Each row is followed by its class number.
[ -50   59 -161  -86  698  145 -217  -84  194 -176   24   41  208  313
 -153 -117 -183  314  249  129  199  165  231  -75  -15 -120  -47  -20
   36 -141  -77  -33]
4
[-286 -328 -402   39  149  -47  114 -156  152  142   61 -340   42 -449
   72  -22 -305  -45   61  165   90  351 -298 -249  -94   97 -229 -405
 -215  395  -20 -239]
3
[-303 -160 -229 -205 -821    4   96  -82  184  285   42  397 -168  162
  254 -291 -265  -21  -11  416  -83  -39  174  -22  130 -251  -93 -195
  128    8 -113 -293]
6
[ -54  248  147   54  -34    7  229 -142  268    5  183 -297  216 -185
  238 -135 -217  302  223  -87  293    8  181  -26  182  -81   86  -86
  -82   68   52 -151]
10
[-309   79 -332 -274  444   28 -277  139 -121 -129  -93  230  440  285
 -143 -301   87  101   78    3  134  301  465 -108  193 -174  192  256
   78   73 -420 -186]
8
[ -78 -139   61  268 -136   -6  222 -244  340  177   48 -227  -35   16
   62  -38   -6  112 -143  120  306  189   28 -290  -11 -172  -14 -218
  138   46  607  -38]
3
[  90 -542 -221  482   -8 -195  138 -332  328   42  -18 -334 -306 -344
   95 -516  205  202   -1  342   45  -85  187   68  -20 -171  145 -193
 -235  306  256  120]
10
[-105  192  -84  -65  147 -116 -127   72  -73 -173  261  -85  236   37
   12  -53  120  103  113   62 -221  141   17  113   75 -148   31 -114
 -205  505 -196 -138]
6
[-332 -164 -272   79 -723 -128  -48  227 -368 -179   38  124   53  282
  -15  166 -149  159  -43  349  274  186   66 -171  -18  -53   53 -199
  236  235 -413 -117]
11
[-160   38  174  462  -80  -78  269 -218   72  348  126  -49  -22 -253
   14  263  248  166   -1  166   48   92 -226 -116   48  -10 -211  -16
 -265  484 -193  -65]
9
[ -29  -62 -334   -9   43 -101  -10 -138  -98 -139  -56   61  396  -97
  -55 -118 -384  -94  166 -171  -56  506  -27   37  168  266  -19   -8
   27  198 -161 -290]
11
[-154  172 -236 -263 -106  -33 -113  -59  143 -167 -215  318  220  -21
 -264  100  221  124   54  276 -144  178  158 -286 -138 -330   18 -164
  354 -188  266  166]
7
[ -49  -85 -408  225 -407 -207   16   -7  -45 -226 -272   61  100    9
 -169 -375   61  167 -217  142  112  112 -168   61  102 -140   47 -164
   61  254  -42   92]
9
[  -5 -188  -68   72   -2 -221  -49  -56  415  155 -350 -291 -302 -156
  -24 -267  -50  515  -16   42  242 -285   60  265 -357 -191  210 -223
  268 -156  527   71]
3
[  95  163  162  520 -189 -178  289  210    6 -262  151 -368   57  107
 -168  117  204  116   24  237   98  -52  -50 -117  -61  -18   52 -236
 -207  467  166  185]
7
[-198   27 -272  -15  248 -167  115  143  191  346  245 -431  -98 -209
   -1  -65 -425  -13 -124  246  305 -260 -177  -77   91 -137  197 -207
 -259   43   41  -92]
2
[-245 -254 -297   56  357  -52   63 -111  230   64  -54 -231  175  -74
   32 -273   69  173  -46  130  318   96 -151 -151   22 -101    8 -131
  -87  312  160  182]
4
[ 219  315  -96 -258 -512 -278 -554  203  -57 -232 -249   46  232 -412
  124 -259  -18   97 -141  258 -304  131 -308  370   24 -242  -74 -327
  123 -248 -261  117]
3
[-159 -173 -234  -17  182   -8   68 -166  218   54  136  126  139  -64
  -59 -223  -39  209  190 -158    2  257  157   31  207  -23  -90 -182
   60  373 -199  -47]
8
[  -4  126  311  144   70  115   72  -68  204 -113 -262   65   23   95
 -235 -419  190  375 -149 -260   37   22  150  203  -98  -75 -216   74
   91  163  291   38]
11
[ -85  404  286  316  301  -27  396  -48  136   -2 -418 -215   16 -261
 -186 -209  114  229 -274   24   49   79   36 -136 -350    5  -55   75
 -587 -146  315 -173]
4
[  88  568  276  226   59  -96  362  -80  452   74 -150  -53  288 -197
   31  173  178  112   87   45   43 -158 -540 -161  103   13    7 -252
  -93  -54  567   73]
1
[ 212 -333  -35  286 -115  -54  281  -54 -156   57  -52 -286   39 -118
  203   29 -213  -48   -7  -49    9 -112 -170 -126  180  416  -46   -8
   44  286  341  -93]
10
[ -35    5   15  144  168  -98  265  -20   38   84  240 -532  305 -327
    6 -297  -63 -347 -288  -74  -65  249  159 -388  277 -172  222   54
 -389  390  253 -129]
9
[-164  -10  -44 -285 -164  -78  -72   16  -46   17  159   37  144  136
   96  -99  -78  157  325  151   69  -20  263  299   -7 -163  134 -247
  181  292 -165  -65]
6
[-353   64  264  300  -16  228  460  334 -132  -60  216  161   84  519
 -376 -275    5 -155   54 -137  -83  212  395 -147 -151    1  162  196
  -98  603 -322   44]
3
[-337  200   18  165  207 -136  334  132  239   87 -286 -208 -105  108
 -141 -399   21  213 -158  301  180  -60   80 -238 -196   79  -67   56
 -346  137  634   -4]
4
[-241   -1 -168  103   82    1 -302   48  -73  -74   99  158  -25   14
 -231  116  223  226  -37  208   44  184 -184  -27  -39 -211 -114 -114
  278  128 -145  137]
11
[-181  -56  -56 -177 -546   30  -12 -219 -216 -230  191  176  156 -203
 -179 -218 -157  -40  183  -93 -308  300  225 -120  103  -31 -247 -139
   -7  550 -482  108]
0
[-139  -98 -237  -32  589   60  269 -120  264  326  250 -360  309 -297
  246  121  -14  -58   77  -77  271  144 -142  -87  103 -128   -6 -120
 -178  204  213 -184]
5
[-362  117  -87  180  -14  -24  316  -79  -15   59  -11  -47  293 -362
 -111  195  254  112  -58 -149  -58  169 -398 -461   31  -40 -219 -127
 -122  482  119  -39]
11
[-164  133 -318  -43 -601    9  280   21   34 -298  247  327  148  -15
   37 -126 -187   88  107  286 -236  332   44 -295  169  -26 -218 -266
  -75  263 -322  170]
8
[  70   93 -323 -282  357  -39 -260  313 -136 -286   92    6 -107  -46
 -244   38 -159  135  -14  125  -56  130  501  163  -70  -14  -44  103
  -49 -268 -202   46]
4
[ -79  465  259   36  439  145  245   24  215 -253  132 -119  373 -164
 -142  220  376 -138   65 -194  468  249  -29  -50  149  -77  268  -79
 -178   14  -26  138]
4
[-336 -284 -459 -148  -82  -51   33 -105   31  180  297 -168  156  -42
  -47  159 -231  -57  142 -213  224  323  264 -265   95 -209   44  -64
  187  291  -89 -156]
9
[-170   60 -190 -121  -14 -115  318  -90   83  104  242 -200  112   20
   48 -350 -199 -172   23 -117  214   39  328   -3   -2 -246  361   14
 -260  -51  143   76]
0
[  71   42  -64 -319  -67  -58  -34  -50  -85   57  302   80  405  -43
  239  -26 -458  -58  -69   49  -76  202   98  -63  361   35   38   44
 -157  127 -598  -72]
3
[ 339 -347 -365 -321 -479 -171 -233  334 -128 -328  129   25   31  -46
  190    1 -312  -57  -80  337 -212  173  447  104  310   93    9 -311
  260   36  -17  -29]
2
[ -79  -22  180  369  164  110  484 -160  196   65  382 -255   20    1
 -105 -211 -123 -351   34 -213 -122  230  368 -492  140  103   82  338
 -403  358  204   -2]
10
[-235  107  -77 -409  -14  137 -257  139  -71 -164   94  203  160  105
 -205   30  106   62  135 -430  -56   89  220  148  101 -112 -145   18
  121  390 -427 -162]
2
[  51  -18   79 -188  899   49 -188 -220  119   51   61 -421  169 -161
 -194   24   59   41   12  204  250  -27  -29   40  -79 -147   18 -320
   47  119  484   80]
0
[ -86  124 -301   65  252   44  145   62   51 -222  -86   33   55 -203
  -38   52  176  428  -94 -204  -65  166  -20 -184   43  -56  -35  -80
  169  -59  530 -113]
2
[-276  188 -169 -173   -2 -134  215   18  370  277  162  279  345 -275
 -109  -32  236 -154    4    9 -268  404  260   -1  318 -132  263   63
  270  437  179   27]
8
[ 213  255  371  253 -155    4  261   81  -42 -312   80 -271  156 -130
 -134  145   37   79   -5   50  103  172 -134  131  -98  167 -277 -312
 -193  413   18  188]
5
[-263   96   84 -284  358  -43   64 -100   92   -2   81 -278  201 -145
    1 -323  -94  155   16   -1  276   69  186   46   50  -40  148  -80
 -224  325    3    9]
4
[  28  400 -183  314  244  -90  325    9  154   -9  204 -161  229 -363
   54  -10  206  -77  -16  138  100   -2 -495   35  182 -134  320  -16
 -235   59  113  214]
3
[  90 -195 -326   97 -309 -472 -173  -87   30  370 -248 -327  140 -289
  149   40 -244  202  -99  -28   97  -74 -372  270  -59  -83  -12 -325
   22   55   19 -228]
1
[  87  -98    6  751 -309   86  131  -19  200   80   41 -163 -216  199
   23  -69 -235  292  134  222   73   74  -42  256  -11  151 -309  100
   36  407  -20 -330]
4
[ 236 -112 -659   -2 -263 -226 -150    0  198 -203   30   53   40 -257
  151  130  171  166   39  205 -197   34 -204  127  166 -294   40 -354
  339  -95  404   54]
5
[ 176  256 -404 -358  362 -159   64  -17 -102 -149   58  247  539  -21
 -208   51   19 -111   87  276  -49  107   97  450  272 -104  173 -319
  -33  157  -43 -161]
11
[ 211  -20   72  225  214   71  -94  -17  137 -245  188 -150  108  -68
   14  -64 -206  -48  284  356  -36  187  270 -272  331   99   15  -77
   60   20   79 -132]
6
[ -61  378  -90 -252  191  -17 -117  254   76 -393   12  229  225  308
 -202  -90  101  124  225  217  -22   45   92   59   30   15 -136 -127
 -163  190 -157  198]
2
[ -49   33  128  451  242   32  320 -150  146  329  -90 -203  128 -224
  -43  333  242   58 -109  -83 -144 -121 -547 -618 -143 -136 -182 -148
 -125   44  518  -11]
1
[-173 -160 -304  -27  108  134  -69   31  -76 -109 -275   98  159  152
 -379 -219 -164 -150 -142  405  139  394  434  -90  -90   62 -344   91
 -235  295 -418 -353]
1
[ -91 -275 -275    7  559  -62  -15   29  -21   82  159 -552 -173 -190
    8  -87 -338  140    3  364  212 -197   95 -188 -178  -86  255 -187
 -220    2  -11  -66]
8
[-292  110  -83   63 -735 -263  330 -101 -112  199  222 -182  160 -227
 -242  113 -260 -167  -80 -153 -207   61  -26 -509  135  -17  -13   64
    1  595   98   54]
7
[ 166  -25 -472 -500 -583 -149 -162 -153 -258   87 -197  435  273  -90
   27  -32 -300  256 -176  -57 -417 -173 -163  341   35 -234 -100 -124
  358  -15 -286  -17]
3
[-143  225 -130   91  100 -196   20   96  109  172  132 -349  318 -199
  225 -191 -225    9  -38  304  156  203 -308  -39  233  -72   86 -187
  -34  159  282 -167]
5
[-409 -182 -363 -171  284 -171   16 -201  345  188 -308 -294   43 -263
   63 -541  -63  287  -53  168   81 -125 -274 -138 -282 -289  144 -321
 -119  127  403  -46]
7
[-307  254  182  395   80   15  134   11  463 -101   82 -452   21 -335
 -149 -231  302   45  -83  142  185  372   41 -451 -144 -280  -41 -106
 -290  231  232  166]
8
[-414 -155 -224   76  -67   11  -65  -85  -62 -318  -33   37 -109  105
 -252 -527 -135  151   18   57  -11  280  288 -473  -62  -11    0  114
 -201  285 -191   64]
2
[-428 -317 -445  134  503  113  -50 -168   -1 -111  192  -81  133  253
 -520 -483   29    5  250  155   58  250  639 -492   34 -350   31  105
    4  525   15   17]
0
[   5  269  280   58  242  -98   66  -61  179 -232  258 -394   -9 -456
   91 -234  136  151 -139  -53   40  100  -20 -181  250  -35  237  -95
 -151   38  403  164]
7
[-150  119 -363   75  218   -3  187  -17   -3   16   56   -7  166  -91
 -205 -177  111   11  -15   18   67  317  176  284   15 -130  -27  -65
    2  246  190 -183]
10
[-227  -90 -112 -246  461   92   42 -312  112  104   86 -211  -10  -45
  -29  -20 -229  172  209  -69   65 -190  137 -269  -60  -22   91   44
  -78  177  203 -260]
1
[-561   48  322  304  -80  233  291  167   41 -175  193 -208 -176  145
  -13 -304   63  197  -20  399  342   94  174 -388 -258 -171  327   38
  -59  356  -81  159]
5
[  67  292 -103   62 -349 -229   47  233  -24   76   31  140  198  195
 -206 -327   17  -58 -260   89 -150    4  275  321  192 -379  257  -34
  152   32  161  -22]
0
[ -44  262  359  -80   35  224  145  -36   93   61   16   92  414   11
  131 -140  133  117   32  159   49  247    9  232  -20 -167 -411 -354
 -246  269 -285 -198]
1
[-328  156 -247  195  528   69    1  -64  273 -102 -134 -408  159 -246
   60  -60   15  478  249  112  525   60 -517  121 -307 -112   12 -232
 -132  148  -77   -6]
4
[ -54  -68 -216  324  244  -20  314 -112  228   55  159 -315   29  -57
   44  350  -76  282  237  -17   90   -2 -243 -501  -51   88 -115 -116
  129  183  671   43]
3
[ -99   97  130 -120   65  -46   -6  201   97  -10   14  -18  -40  195
  -36 -376 -270   61 -144    3  220  196  448  211   12  123   60  166
 -214    4 -190  -32]
2
[-160   95 -318  270 -307 -270   68   14   17  214   23  -42  327 -116
  -21 -158 -140  -42  215  273  -19   95  -71    5  223 -145  234  -10
   73  285 -176 -172]
7
[-231  -26 -201    1   81  178  -73   71  138 -121   57  332  151 -101
 -210 -332  129   47  149  175 -314  409  405 -211  -61 -363  -42  -31
  201  -40 -214  192]
10
[ 281  134 -260 -113   66 -167  -89    2  183  -84  -29   16  269 -218
  251 -199  203  285   34  330  -98  123  232  192   89 -441  -35 -276
   55 -393  371   85]
5
[  60  -46 -202   20 -267 -178  -93 -110  166 -210   90 -133 -201 -422
  330 -473  -54  526   -3  233 -145   67 -107  228  200 -123 -133 -421
   23  101  240    5]
9
[  -1   77  449  245 -428   21   31  -23 -177    2 -227 -190  220 -356
 -252 -157  177  194 -174   47  -87  109   36  190 -205 -145 -157  -75
  102  546 -213  182]
4
[-216  133 -130 -176 -350  -56   30   48  -85 -171   25   94  238  -81
  115 -422  -44  153   56   80  -13  277  206  291   13 -143  -28 -159
 -125  296 -371  -57]
0
[-177   48 -336 -592 -283 -191 -161   28  -24  119  228  185  428   72
  -21   32 -488   89  192   35 -217   12 -131  170  249  -60    0 -387
  363  516 -282  -54]
1
